Rows near named flat spaces through zero
labuz_dabif: [156 -20 522 285 -301 56 -148 -182 71 535 145 325 412 -169 -145 151 94 96 141 100 -278 -140 -57 -397]
fegip_vig: [-69 169 -130 -110 267 -112 21 -13 -20 -143 -176 -188 -194 133 47 62 -88 -201 -174 12 248 83 145 247]
zes_felok: [60 180 211 52 -62 1 -260 -160 -45 300 0 210 261 -29 -77 164 215 159 138 292 -57 -218 -149 -332]
labuz_dabif: [-101 262 91 252 -176 131 -67 -172 78 364 114 -131 133 -300 -20 59 -21 249 318 176 64 -202 102 -117]
zes_felok: [68 -41 278 84 154 20 219 -152 -3 69 -71 141 -31 10 77 27 -130 -134 76 -128 -170 -8 212 -37]
fegip_vig: [-14 -533 -208 -379 -459 -104 143 225 -48 -159 196 -28 -9 -174 -200 -93 284 5 -289 -412 -484 131 -479 77]
fegip_vig: [262 -663 7 2 -71 -8 227 251 -9 -90 133 290 -51 -104 197 -262 136 -35 -177 -583 -512 266 -350 79]
sel_gugi: [21 -84 -33 -116 -78 -14 122 20 175 -198 -66 -17 -39 39 50 68 -114 -371 -8 -183 -86 9 279 67]
zefu_nozu: [-249 -267 -578 -432 -281 0 59 384 114 -316 101 -562 -130 -299 -135 -238 -74 -75 -168 -198 -102 -47 -108 413]
sel_gugi: [28 179 48 79 -298 -150 -331 -194 24 271 14 111 168 88 -112 376 92 -206 -45 361 24 -74 244 -221]
sel_gugi: [-14 227 241 441 -460 75 28 -113 212 76 200 93 127 87 -92 91 -73 9 398 40 238 192 583 -202]
zefu_nozu: [-16 453 137 175 -169 -63 -91 -251 63 277 -55 -170 154 -84 -204 237 -119 -67 148 308 209 -60 357 -190]
zefu_nozu: [30 -189 -186 -291 271 -160 -178 262 -115 -218 -125 -13 -125 210 40 -81 79 -168 -373 -8 -21 100 -143 265]
zefu_nozu: [111 363 -15 -50 34 9 -811 81 -36 110 -85 54 248 276 -119 313 153 110 -188 634 219 -235 -164 -230]
zefu_nozu: [-109 -132 12 73 20 61 490 -75 -15 38 55 -165 -121 -293 22 -244 -218 63 201 -248 -138 24 130 111]
labuz_dabif: [43 16 588 375 -392 161 -12 -237 87 359 250 472 335 -11 -92 116 167 240 441 51 -180 -94 124 -466]
labuz_dabif: [-68 -90 128 38 -75 63 222 -188 54 -34 55 39 -203 59 84 238 -47 -135 -156 -316 -90 68 40 139]
sel_gugi: [-55 115 -86 68 -108 120 -148 82 130 115 108 -158 61 -231 45 -22 186 272 43 -108 146 -52 -343 94]
labuz_dabif: [23 -399 -61 -126 325 -81 350 109 -245 -57 -32 88 -114 -100 68 -405 -13 112 -67 -191 -240 90 -305 105]
zefu_nozu: [96 -122 350 149 -17 107 0 -101 -8 218 76 245 105 -18 17 79 11 87 -11 -78 -239 -69 -116 -136]
labuz_dabif: [167 -128 374 102 -109 -3 -455 -109 -185 433 94 523 343 119 -80 192 205 153 20 460 -403 -268 -122 -467]
labuz_dabif: [-40 -422 -262 -273 -44 -192 122 252 8 -229 37 107 -64 2 80 -240 289 -164 -140 -322 -92 193 -256 221]
zes_felok: [-104 -29 -224 -56 -212 83 -287 142 33 -60 165 -42 -24 17 34 66 251 227 -74 20 78 -41 -298 84]
zes_felok: [149 -118 281 103 71 42 -182 0 -21 43 -4 310 90 268 16 118 -83 -104 -137 111 -119 -13 74 -133]
sel_gugi: [39 14 239 124 178 -2 345 -193 -33 135 -65 63 -58 -130 86 -56 -76 -17 151 -202 -115 38 114 -10]
sel_gugi: [-19 25 24 -145 -49 -33 -100 9 -23 -23 -24 42 65 36 -68 47 103 -23 61 103 -108 -104 54 -81]
zes_felok: [-18 270 57 -1 -120 -50 -78 -71 121 72 -46 -83 83 -69 -46 123 119 -74 173 27 91 -30 209 -41]
labuz_dabif: [1 430 267 190 -58 -2 -316 -293 -25 377 -51 162 306 45 -124 243 5 63 343 621 109 -307 329 -439]
zefu_nozu: [168 259 307 206 15 19 -152 -104 65 311 -39 205 316 -126 2 1 191 162 335 137 23 -102 -28 -329]
fegip_vig: [-165 368 -69 66 -83 145 -15 -88 105 30 13 -340 14 -146 -105 60 -155 160 180 155 277 -152 112 6]
fegip_vig: [105 384 91 242 372 -23 -9 -150 -4 -12 -168 47 -135 202 196 114 35 36 -14 -27 453 202 6 50]
zefu_nozu: [-139 -11 74 -109 -44 -89 290 -103 -30 -14 -16 -60 -9 -61 -154 -65 -27 -77 82 -72 -14 23 109 15]
fegip_vig: [-93 235 148 -10 13 98 -274 -133 -1 92 -10 16 68 153 -92 281 3 77 -80 276 132 -217 -52 -86]
zes_felok: [-110 -103 -39 8 -150 182 -43 96 61 -205 148 -56 -98 160 -42 59 -123 81 -148 -65 72 15 -59 107]
zes_felok: [85 78 -56 128 131 157 -68 49 24 -249 -41 -114 -221 270 96 136 -347 -70 -218 5 144 104 198 118]
fegip_vig: [274 -385 243 18 105 -221 -19 53 -80 248 -34 514 199 -30 141 -141 307 -161 -11 -138 -402 97 -149 -148]
zefu_nozu: [220 -497 -93 -64 -218 -97 -74 226 -92 91 136 241 120 -158 44 -185 235 39 -72 -146 -524 78 -272 -111]
sel_gugi: [89 -44 197 169 -245 158 -300 18 29 92 150 161 147 162 -101 186 -102 82 -73 204 -115 -81 54 -209]
sel_gugi: [-25 256 176 171 423 131 337 -259 -10 -32 -143 -5 -236 8 261 20 -115 82 209 -198 163 1 125 86]
fegip_vig: [-85 117 -193 -148 132 -24 232 116 70 -199 -90 -303 -128 -187 46 -225 45 30 143 -260 139 84 -1 237]
zefu_nozu: [-316 44 -359 -211 -292 36 -51 104 153 -144 83 -474 -50 -116 -200 45 -194 -119 -128 101 204 -129 97 251]
sel_gugi: [-158 38 176 379 -226 32 193 -445 2 360 181 329 64 -55 109 154 57 82 374 149 87 -99 181 -272]
sel_gugi: [-6 -203 316 225 9 23 561 -241 -58 231 126 163 -128 -252 118 -96 124 182 101 -557 -218 202 -219 62]
sel_gugi: [-44 255 122 173 35 -54 193 -184 60 100 -41 43 31 -68 52 -38 84 18 349 -30 222 69 223 -76]
fegip_vig: [193 282 205 151 84 -26 -436 -83 -10 185 -116 191 229 231 -52 240 -35 -67 -30 456 128 -106 143 -297]
labuz_dabif: [109 19 65 -34 -204 -15 -456 231 146 216 57 150 452 -164 -78 -121 318 106 242 226 -85 -198 -137 -237]
zes_felok: [48 29 44 -13 303 1 3 23 -65 32 -114 -11 -16 -14 69 -99 -65 27 -23 39 9 -47 -58 49]
sel_gugi: [8 -241 -508 -414 142 2 125 447 170 -441 -133 -529 -215 -237 90 -279 -191 -273 -301 -430 -96 60 -124 516]
sel_gugi: [-132 147 -475 -110 310 -54 -26 133 -53 -426 -120 -270 -356 289 129 -30 -75 -33 -298 14 568 216 -113 369]
labuz_dabif: [-23 -247 -179 -192 228 -99 261 67 -54 -147 -111 -113 -175 -53 74 -151 -154 -229 -217 -194 -95 61 -53 243]
sel_gugi: [-135 -221 -117 -205 -160 50 -171 74 -62 -62 116 38 7 78 -85 75 51 43 -169 135 -163 -178 -187 7]
zefu_nozu: [16 443 154 101 415 -99 222 -228 -7 -187 -293 79 -112 295 114 16 -146 -230 347 139 382 99 629 -79]
zefu_nozu: [-6 -35 164 69 -286 64 6 -93 7 179 146 128 143 -138 -76 45 143 164 221 -1 -233 -100 -12 -216]
fegip_vig: [-42 -235 -143 -262 -7 -235 309 164 -33 -153 -54 -44 12 -139 -87 -349 114 -169 104 -204 -128 151 55 100]
labuz_dabif: [194 -425 -135 -294 691 -169 -4 219 -422 -232 -249 139 -196 334 46 -229 -217 -119 -624 124 -193 98 -381 145]
labuz_dabif: [58 75 125 -20 246 95 90 -28 -4 -85 -107 -21 -79 34 73 4 -93 20 -9 -117 -29 -33 -18 40]
fegip_vig: [-25 -267 -175 -177 -46 207 82 230 135 -379 26 -262 -179 44 1 -20 -407 -196 -283 -223 -165 -43 76 256]
zes_felok: [58 3 206 150 205 3 -45 -99 -97 136 -12 299 58 131 94 -6 111 133 34 85 71 2 -163 -124]
labuz_dabif: [-86 288 -265 -62 257 -184 126 -63 -64 -201 -198 -152 -147 137 31 -72 -32 -120 73 150 455 138 186 82]
labuz_dabif: [211 -7 43 96 204 19 -79 -60 50 71 -99 163 -81 -1 323 150 108 -103 -88 -196 -109 19 -98 37]
fegip_vig: [-75 -5 94 108 -211 281 -116 -70 90 98 168 -5 55 -74 1 158 -100 193 63 61 -117 -254 -69 -98]
fegip_vig: [103 -203 -53 -194 469 103 37 198 -99 -306 -151 -99 -326 154 207 -51 -198 -78 -373 -264 -216 36 -106 346]
labuz_dabif: [42 -362 366 215 8 -105 478 -288 -90 282 87 553 80 -86 140 -139 146 -49 267 -239 -292 84 -2 -221]
zes_felok: [15 -11 108 122 26 76 -154 -32 -29 183 52 74 85 2 -6 50 -51 112 -64 155 -3 -104 -119 -68]
zes_felok: [170 -218 552 329 -123 126 68 -178 40 269 167 533 115 60 137 133 147 77 108 -255 -324 48 -39 -222]
zes_felok: [-77 226 36 166 79 79 51 -146 95 -52 -37 -122 -183 128 99 196 -203 -114 -34 -30 269 55 290 153]
zefu_nozu: [-26 -69 75 255 -124 12 436 -208 -2 121 125 54 -131 -191 113 -57 31 106 194 -339 -44 193 30 6]
zefu_nozu: [-151 290 -314 -121 -111 -183 44 27 71 -45 -87 -378 36 -173 -160 -104 -15 -117 180 169 312 28 261 70]
sel_gugi: [71 211 28 422 84 57 116 -89 -14 46 36 -39 -128 52 117 -45 -158 167 116 -18 323 262 175 10]
zefu_nozu: [-116 311 -272 125 -62 -61 40 -50 159 -52 -66 -328 -90 -63 44 20 -235 -225 187 149 383 53 547 132]
fegip_vig: [51 -9 181 361 -119 114 171 -154 -18 161 158 196 58 -38 29 -48 -16 266 190 -51 66 102 -95 -213]
zes_felok: [13 -173 -81 -61 -136 -12 29 168 63 -98 63 -72 -10 -50 -34 -98 -16 -70 -69 -159 -100 94 16 108]
zes_felok: [-63 818 508 574 192 68 -305 -684 -86 803 -65 275 277 -45 83 402 127 365 575 744 396 -398 248 -516]
zes_felok: [67 -32 158 184 -394 135 -63 -48 93 152 191 62 131 -100 -85 129 1 121 89 -44 -187 -23 27 -191]
fegip_vig: [-156 -258 -302 -221 -232 96 88 290 279 -299 97 -286 -80 -163 38 -139 -93 -208 -58 -335 -48 -21 44 341]
[162 257 -45 74 -243 100 -638 224 177 197 27 -228 309 -132 -145 131 -50 68 -42 351 21 -186 39 -123] -> sel_gugi
[35 -438 111 -86 89 190 348 99 -131 -168 98 25 -212 -63 54 -182 -159 163 -121 -409 -497 28 -194 126] -> labuz_dabif
[-49 -318 -178 -235 68 -25 33 149 -162 -322 18 14 -215 268 -37 -22 -84 -70 -375 -53 -108 98 -149 164] -> sel_gugi
[-9 -86 -327 -352 126 -129 -52 221 23 -334 -176 -271 -172 96 1 -14 -167 -395 -274 -19 -46 25 223 286] -> zes_felok
[-32 64 -117 8 -171 -159 151 -139 -64 278 38 -17 124 -380 -28 -118 294 160 309 11 -78 -29 -138 -166] -> zes_felok
[-15 45 -82 16 47 -102 249 11 71 -58 -58 -80 -53 -134 83 -179 44 -96 209 -195 97 144 175 100] -> zefu_nozu
[-90 478 -100 50 211 200 -67 -133 203 -353 -195 -328 -299 315 141 371 -457 -294 -78 100 443 -75 556 208] -> labuz_dabif
[-20 14 -62 -106 170 -229 106 -40 -111 120 -96 156 102 -138 59 -228 348 53 254 44 36 1 -151 -86] -> labuz_dabif
[-81 -163 -210 -173 33 27 -55 291 -9 -123 21 -199 79 -97 -126 -313 -149 64 -31 127 4 -92 -99 99] -> sel_gugi
[-41 -319 -227 -198 -202 1 -143 245 99 -273 92 -69 -135 158 11 94 -30 -250 -393 -181 -101 92 -35 272] -> zes_felok
[-29 427 -293 -331 321 -117 -211 145 58 -237 -304 -349 -53 3 30 -17 122 -114 32 123 308 -81 60 185] -> sel_gugi
[21 -108 405 190 63 240 364 -148 58 -172 79 131 -275 209 116 163 -177 12 -130 -528 -100 198 59 147] -> sel_gugi
[-82 103 -196 -143 -348 -18 -247 104 246 -63 70 -143 72 -79 -24 178 280 -95 -41 -110 126 -24 -102 104] -> sel_gugi
[53 34 -42 14 -159 -174 -92 29 -105 265 41 99 308 -225 -159 -223 269 206 294 268 -48 -35 -130 -306] -> zes_felok
[7 -120 -108 -22 327 24 546 -27 15 -332 -129 -149 -384 16 220 -134 -256 -186 -120 -501 58 246 60 324] -> labuz_dabif

Rows near named flat spaces through zero (a row that begins with a name and a colon came from that space)
ruk_vude: [436 -187 -40 132 86 -172 448 226 -232 138 129 -112 -8 -122 0 86 112 -87 -106 -216 -3 -31 -24 30]
mezif_dimur: [89 -109 -34 26 59 119 -21 8 28 120 62 131 184 111 217 5 -143 97 -13 20 48 -53 -117 46]
lumu_beb: [-221 307 13 -200 118 -11 -73 275 -151 -260 -60 65 24 -150 6 -23 58 -191 -26 -13 0 84 6 73]
ret_gis: [-43 5 -336 -129 120 133 141 -50 -240 9 -11 38 57 309 2 -142 -12 356 -208 -41 77 -197 104 44]
ret_gis: [-281 166 392 -221 -57 87 -259 -102 -274 -430 197 -85 -267 -283 -324 -215 160 139 285 111 -261 -32 108 -287]
lumu_beb: [-209 -8 192 178 -121 -96 -94 -130 150 17 126 92 -67 -16 64 66 -39 40 269 131 -226 -101 18 100]
ret_gis: [119 48 -256 76 6 -297 184 20 198 181 -325 -391 -204 -199 -252 125 198 -266 -278 -172 375 301 137 7]
lumu_beb: [73 -138 -92 -88 81 207 141 108 -522 -223 165 -149 28 -77 -102 -164 117 303 49 -265 -251 -178 56 -122]
mezif_dimur: [14 -38 -20 4 -71 61 54 6 -145 -107 29 -104 -18 22 -37 -40 28 61 95 -70 -214 -51 55 -48]
ruk_vude: [35 -115 311 -44 -168 290 -182 -130 309 22 38 148 167 -50 13 -31 -155 -21 232 23 -262 2 -108 -256]
lumu_beb: [200 -214 -64 69 7 30 145 -55 -331 -16 180 -16 -48 187 -27 -57 38 233 -7 -27 -129 -231 5 -1]
mezif_dimur: [-156 138 476 114 -122 -264 -125 -39 153 -110 160 -38 -211 -400 -39 43 72 -197 304 159 -68 193 20 -67]
lumu_beb: [5 34 -85 -44 99 -19 148 147 -373 -140 120 -23 -22 20 18 -58 73 115 -14 -63 -95 -122 45 73]
mezif_dimur: [72 35 -167 -100 24 -212 -61 82 -458 -316 -252 -962 -598 -588 -732 -7 527 -212 -60 -300 90 302 225 -235]
ruk_vude: [29 -89 -88 -130 -22 281 25 -109 -435 -270 188 264 136 460 79 -279 -70 421 -72 32 -153 -280 24 -92]
ruk_vude: [-107 -99 47 -26 -10 271 -3 -20 -81 -76 152 223 214 86 104 -106 -93 272 140 -95 -295 -226 -23 -43]
ret_gis: [-23 -89 -94 295 -139 -166 178 -107 312 228 -62 -74 51 -3 151 103 -47 12 48 -95 19 97 83 107]
mezif_dimur: [173 -94 201 88 -62 -226 141 35 30 15 -27 -341 -324 -480 -477 113 308 -268 65 -203 -96 97 81 -178]
ret_gis: [252 204 187 -11 -87 -502 -1 -116 209 78 -154 -249 -455 -107 -267 85 157 -465 -222 330 529 416 61 -113]
ruk_vude: [415 -197 178 176 -66 -75 97 239 207 173 -45 -91 97 -263 68 255 -20 -493 88 -150 -112 167 -208 -11]
mezif_dimur: [180 -3 28 16 22 -197 125 -116 -307 -3 224 64 -207 322 41 -69 2 163 -82 308 116 -146 30 64]
ret_gis: [426 -73 222 19 56 -299 73 -40 -132 152 162 -145 -340 -38 -148 83 87 -169 -68 287 234 38 -81 -56]
mezif_dimur: [361 102 -162 71 45 -377 441 275 10 200 -134 -162 -98 8 35 200 75 -416 -239 -23 189 169 35 170]
lumu_beb: [-107 147 -167 -65 61 -14 194 245 37 -39 -175 -18 95 -151 -66 49 91 -166 -104 -264 -57 51 85 68]
mezif_dimur: [-239 56 -78 29 -94 -134 -117 -225 -109 -166 -89 -405 -362 -151 -356 -80 230 138 56 -27 23 79 233 -94]
ret_gis: [28 56 -102 -34 -24 -62 -13 -55 42 27 -134 -245 -114 -33 -83 -5 38 -45 -69 20 156 163 71 -58]
mezif_dimur: [-143 54 -5 -11 37 18 -153 114 -76 -142 -57 -182 -21 -265 -33 20 72 -83 95 -115 -33 117 -10 11]
ret_gis: [-374 102 407 20 -177 -4 -40 -134 127 -273 134 62 -93 -426 -256 -152 162 99 288 -146 -283 51 182 -263]
ruk_vude: [394 -132 -20 58 -96 -168 -11 -103 98 142 -177 -405 -254 -65 -230 100 98 -273 -129 43 250 255 -18 -155]
lumu_beb: [-18 75 -4 -68 37 -22 -41 -3 -2 -5 -21 24 -34 39 -9 -12 -7 -23 -58 86 100 22 -3 7]
lumu_beb: [49 -142 -151 80 -8 101 107 15 -137 4 58 132 139 245 116 -8 -53 151 -15 -85 -167 -210 -19 106]
ruk_vude: [48 8 35 -60 141 7 80 264 -134 -41 26 31 35 -222 -84 72 97 -152 -12 -164 -100 -68 -66 45]
lumu_beb: [-3 105 -162 -273 144 245 -240 27 -159 -78 -54 179 152 357 180 -107 -177 93 -180 216 200 -49 -130 35]
ruk_vude: [92 -50 373 139 -56 -129 200 116 300 147 112 21 29 -487 -44 122 55 -227 201 -167 -157 113 -26 -112]
lumu_beb: [-245 43 446 174 -160 -279 -67 -168 228 -94 101 -184 -322 -610 -348 10 252 -86 286 -70 -83 182 154 -195]
ruk_vude: [-191 131 39 3 -60 -40 -127 -99 200 -4 -56 97 7 65 80 -7 -71 -20 25 140 78 76 26 38]
mezif_dimur: [201 -59 -573 -98 239 148 122 249 -280 64 -192 70 267 395 209 21 -76 26 -425 -152 254 -95 -106 245]
lumu_beb: [-49 -114 -19 31 21 40 -52 -90 -90 -26 34 -108 -84 -109 -170 -39 103 157 27 -105 -27 -74 37 -61]
mezif_dimur: [-122 44 422 109 -241 -69 -128 -139 489 -5 -29 -41 -36 -407 -84 26 7 -217 258 -19 -75 301 30 -242]
ret_gis: [-123 47 -344 -6 41 -62 127 59 -135 -107 -220 -219 -79 -68 -238 -29 216 19 -210 -296 90 43 178 40]
ret_gis: [51 38 91 -66 33 29 28 -59 42 106 122 200 53 187 148 -36 -139 102 -2 214 44 -86 -45 5]
ruk_vude: [258 -134 -48 -22 63 -47 -54 93 -293 -26 -44 -594 -280 -322 -277 75 191 -122 60 -109 -10 115 -18 -112]
ret_gis: [452 -241 -51 -8 157 -49 216 57 -532 48 252 -124 -153 118 -79 -31 92 171 -112 29 35 -221 -66 -14]
ruk_vude: [332 -148 -178 -58 -34 103 52 -155 -61 126 -51 -41 12 400 25 -61 -101 110 -201 121 161 -34 -33 -90]
ruk_vude: [-17 -134 -346 -79 177 304 54 68 -198 58 17 323 307 411 168 -53 -126 308 -185 -108 -64 -374 -84 180]
ruk_vude: [246 74 -30 -180 104 53 263 101 -234 26 159 253 125 345 209 -113 -134 117 -172 165 70 -124 -33 1]
mezif_dimur: [-113 -80 111 -24 -133 139 -74 -201 66 -72 4 -105 -97 -104 -273 -86 79 154 154 -85 -234 -71 106 -221]
mezif_dimur: [-16 -11 -79 -90 37 101 9 -88 -102 -8 48 186 26 285 -15 -84 -42 190 -95 91 -10 -204 12 15]
ret_gis: [639 -348 -463 20 251 147 534 142 -662 229 312 294 316 803 481 -93 -220 475 -371 28 91 -467 -147 242]
lumu_beb: [184 71 -179 -95 134 -69 84 223 -230 -32 -65 57 9 196 54 60 12 -189 -230 52 132 -34 -78 160]
ret_gis: [277 -148 75 -62 110 16 -136 142 -279 -39 28 -356 -195 -283 -226 89 139 -174 62 -45 -34 25 -134 -90]
lumu_beb: [38 -72 11 104 -6 -124 -102 11 140 95 -117 -134 -136 -153 -171 170 98 -238 6 -33 27 37 -51 63]
[-64 -119 164 156 -36 -59 133 -62 -42 6 220 105 -32 -114 -48 -14 70 175 160 -86 -216 -179 52 1] -> ret_gis
[147 -247 -57 49 -16 144 199 42 -472 -189 192 -121 3 -16 -117 -122 130 278 84 -280 -338 -223 60 -107] -> ruk_vude
[68 -75 -193 47 -19 103 118 67 -9 51 -61 5 178 148 155 18 -82 38 -34 -125 -89 -35 -10 68] -> mezif_dimur
[-360 -79 72 12 -136 325 -93 -138 50 -215 71 259 213 15 -42 -164 -20 319 203 -224 -417 -218 81 -117] -> lumu_beb
[-132 95 414 85 -106 -219 -87 -144 221 -4 148 69 -197 -238 -87 19 45 -88 203 196 -9 86 33 -79] -> mezif_dimur
[361 -17 -400 -95 125 -133 321 76 -333 89 -108 -119 -135 383 -116 1 93 -7 -422 23 252 -97 64 98] -> mezif_dimur
[-136 -36 232 19 -89 157 -32 -104 20 -138 218 452 196 152 142 -142 -108 207 117 41 -202 -178 -30 -61] -> ret_gis
[306 73 -548 -175 345 -25 431 429 -397 158 -116 -60 138 249 153 75 0 -47 -425 -139 214 -114 -25 280] -> ret_gis
[-347 12 26 -139 26 260 -49 -134 -206 -214 137 -54 -1 -172 -182 -251 89 491 165 -177 -232 -161 174 -202] -> lumu_beb
[18 -115 -245 45 44 94 257 53 -198 15 39 17 120 131 31 -49 24 243 -62 -227 -153 -200 81 68] -> lumu_beb
[-299 131 -143 -165 128 155 -184 70 -165 -160 -49 74 36 55 -39 -51 14 115 -8 -7 -75 -153 11 105] -> ruk_vude
